X = [[127, 130, 127, 144, 144, 137, 133, 126, 118, 120, 121, 125, 113], [142, 127, 122, 113, 127, 122, 128, 118, 129, 126, 138, 142, 119], [128, 128, 128, 128, 128, 128, 128, 128, 128, 128, 128, 128, 128], [118, 113, 122, 131, 132, 139, 138, 125, 112, 131, 134, 130, 150], [120, 151, 121, 144, 123, 136, 113, 122, 123, 132, 131, 129, 123], [141, 126, 127, 132, 135, 121, 135, 116, 127, 127, 132, 127, 116]]
Rows and columns are counted from 0.
row 0 col 0	127
row 0 col 10	121
row 4 col 0	120
row 2 col 10	128
row 4 col 6	113
row 3 col 1	113
row 3 col 5	139
row 4 col 9	132
row 5 col 11	127
row 5 col 1	126
row 5 col 12	116
row 3 col 6	138
row 1 col 4	127
row 5 col 6	135
row 2 col 0	128
row 4 col 12	123
row 0 col 3	144
row 2 col 12	128
row 5 col 4	135
row 0 col 7	126
row 4 col 3	144
row 2 col 3	128
row 4 col 5	136
row 3 col 4	132
row 1 col 9	126
row 5 col 2	127
row 0 col 8	118

x = ((145, 130, 124, 137, 123, 123, 112, 121, 112, 123, 104, 108, 114, 118), (131, 130, 129, 135, 127, 130, 126, 123, 128, 124, 121, 121, 130, 118), (134, 130, 125, 144, 124, 117, 118, 113, 130, 125, 114, 114, 125, 117), (133, 130, 125, 143, 123, 117, 117, 113, 131, 126, 115, 114, 125, 117), (137, 127, 124, 142, 125, 119, 115, 116, 123, 124, 112, 112, 121, 118))
Indices start at 0.
row 0 col 0 => 145
row 1 col 8 => 128
row 2 col 1 => 130
row 1 col 7 => 123
row 1 col 9 => 124
row 0 col 13 => 118
row 0 col 3 => 137
row 0 col 2 => 124
row 2 col 11 => 114
row 2 col 9 => 125
row 4 col 2 => 124
row 2 col 7 => 113
row 1 col 3 => 135
row 3 col 9 => 126
row 0 col 12 => 114
row 0 col 8 => 112
row 3 col 6 => 117
row 2 col 6 => 118
row 1 col 13 => 118
row 3 col 2 => 125
row 2 col 0 => 134
row 1 col 4 => 127
row 1 col 10 => 121
row 2 col 10 => 114
row 4 col 11 => 112
row 4 col 3 => 142
row 1 col 11 => 121
row 3 col 3 => 143
row 4 col 7 => 116
row 3 col 1 => 130

data =
[[137 128 119 125 115 130]
 [156 123 133 122 127 133]
 [135 125 124 126 134 136]
 [124 130 130 129 132 128]
 [122 130 131 129 123 121]
 [137 134 133 128 138 134]]
data[-6][0] = 137
data[4] = [122, 130, 131, 129, 123, 121]
data[:, 1] = [128, 123, 125, 130, 130, 134]
data[:, 0] = [137, 156, 135, 124, 122, 137]
data[3][1] = 130
data[-4] = [135, 125, 124, 126, 134, 136]
data[1][3] = 122
data[:, 4] = [115, 127, 134, 132, 123, 138]
data[-1][-2] = 138
data[3][2] = 130
data[-4][2] = 124
data[:, 3] = [125, 122, 126, 129, 129, 128]

arr =
129	129	122	124	125	127	125
108	120	132	111	140	107	139
148	112	122	141	125	148	112
115	116	118	123	131	119	128
138	121	118	135	123	138	117
110	117	119	119	133	114	131
108	123	131	111	138	107	139
121	117	116	128	128	125	125
98	122	130	104	141	99	143
117	126	122	118	130	118	130
138	134	119	132	118	134	121
126	112	135	120	140	125	129
104	137	123	110	129	102	141
113	120	126	119	134	113	135
129	118	122	132	128	129	125
132	116	133	123	135	131	124
arr[0, 0]	129
arr[2, 6]	112
arr[0, 2]	122
arr[15]	[132, 116, 133, 123, 135, 131, 124]
arr[13, 4]	134
arr[4, 5]	138
arr[:, 4]	[125, 140, 125, 131, 123, 133, 138, 128, 141, 130, 118, 140, 129, 134, 128, 135]
arr[3, 3]	123
arr[3, 0]	115
arr[8, 6]	143
arr[10, 1]	134
arr[5, 6]	131
arr[10, 3]	132
arr[8, 2]	130
arr[11, 1]	112
arr[8, 4]	141
arr[5, 3]	119
arr[0, 4]	125
arr[14]	[129, 118, 122, 132, 128, 129, 125]
arr[3, 1]	116
arr[1, 2]	132
arr[2, 2]	122
arr[12, 3]	110
arr[15, 5]	131
arr[8, 3]	104
arr[15, 4]	135
arr[:, 2]	[122, 132, 122, 118, 118, 119, 131, 116, 130, 122, 119, 135, 123, 126, 122, 133]
arr[6, 0]	108
arr[15, 2]	133
arr[10, 5]	134
arr[6, 6]	139
arr[9, 3]	118
arr[:, 6]	[125, 139, 112, 128, 117, 131, 139, 125, 143, 130, 121, 129, 141, 135, 125, 124]
arr[1, 0]	108
arr[:, 3]	[124, 111, 141, 123, 135, 119, 111, 128, 104, 118, 132, 120, 110, 119, 132, 123]

M = 108,113,130,152,116,138,113,102,112,154,151
M[0] = 108
M[10] = 151
M[1] = 113
M[9] = 154

B = 129  129  153  104  113  123  151  117  111  140  138
B[0]: 129
B[9]: 140
B[10]: 138
B[4]: 113

a = 146,150,104,143
a[-4]	146
a[-2]	104

grid = [145 128 128 129 145 142 147 135 146 142 107 139 147 132 141 144]
grid[-16]	145
grid[8]	146
grid[12]	147
grid[5]	142
grid[-2]	141

m =
[[127 112 144 109 112 146 143 143 116 120 147 145]
 [108 119 133 133 127 143 107 119 116 129 113 148]
 [107 130 135 111 125 113 141 131 133 122 119 130]
 [110 120 142 135 124 145 133 135 135 126 138 135]
 [131 135 112 148 110 147 112 145 125 125 148 134]
 [136 150 145 145 118 121 147 119 116 108 126 121]
 [112 116 119 121 106 148 113 126 107 112 143 145]
 [113 141 125 106 134 119 148 125 107 142 123 114]
 [148 148 137 118 121 128 120 107 137 130 137 119]
 [133 109 136 144 145 148 144 143 113 126 109 137]]
Indices start at 0.
(0, 0): 127
(4, 3): 148
(1, 4): 127
(2, 11): 130
(8, 7): 107
(3, 5): 145
(7, 11): 114
(1, 5): 143
(8, 8): 137
(0, 7): 143
(2, 4): 125
(2, 7): 131
(8, 10): 137
(4, 11): 134
(8, 3): 118
(5, 7): 119
(4, 4): 110
(5, 4): 118
(2, 8): 133
(9, 1): 109
(6, 8): 107
(5, 1): 150
(0, 3): 109
(8, 11): 119
(6, 9): 112
(4, 0): 131
(3, 7): 135
(6, 11): 145
(3, 2): 142
(9, 7): 143
(5, 9): 108
(0, 8): 116
(0, 2): 144

W =
[[117 121 146 145 151]
 [125 126 138 133 140]
 [123 123 148 127 141]
 [119 125 137 142 143]
 [131 132 112 129 117]
 [120 126 125 144 134]]
W[0, 0]: 117
W[4, 3]: 129
W[5, 4]: 134
W[0, 1]: 121
W[2]: [123, 123, 148, 127, 141]
W[4, 0]: 131
W[4]: [131, 132, 112, 129, 117]
W[2, 1]: 123
W[5, 2]: 125
W[2, 4]: 141
W[0, 2]: 146
W[1]: [125, 126, 138, 133, 140]
W[5, 1]: 126

A = [129 127 133 100 126 132 134 123 126 137 127 129 112 127 140 133]
A[-16] = 129
A[10] = 127
A[15] = 133
A[-8] = 126
A[14] = 140
A[11] = 129
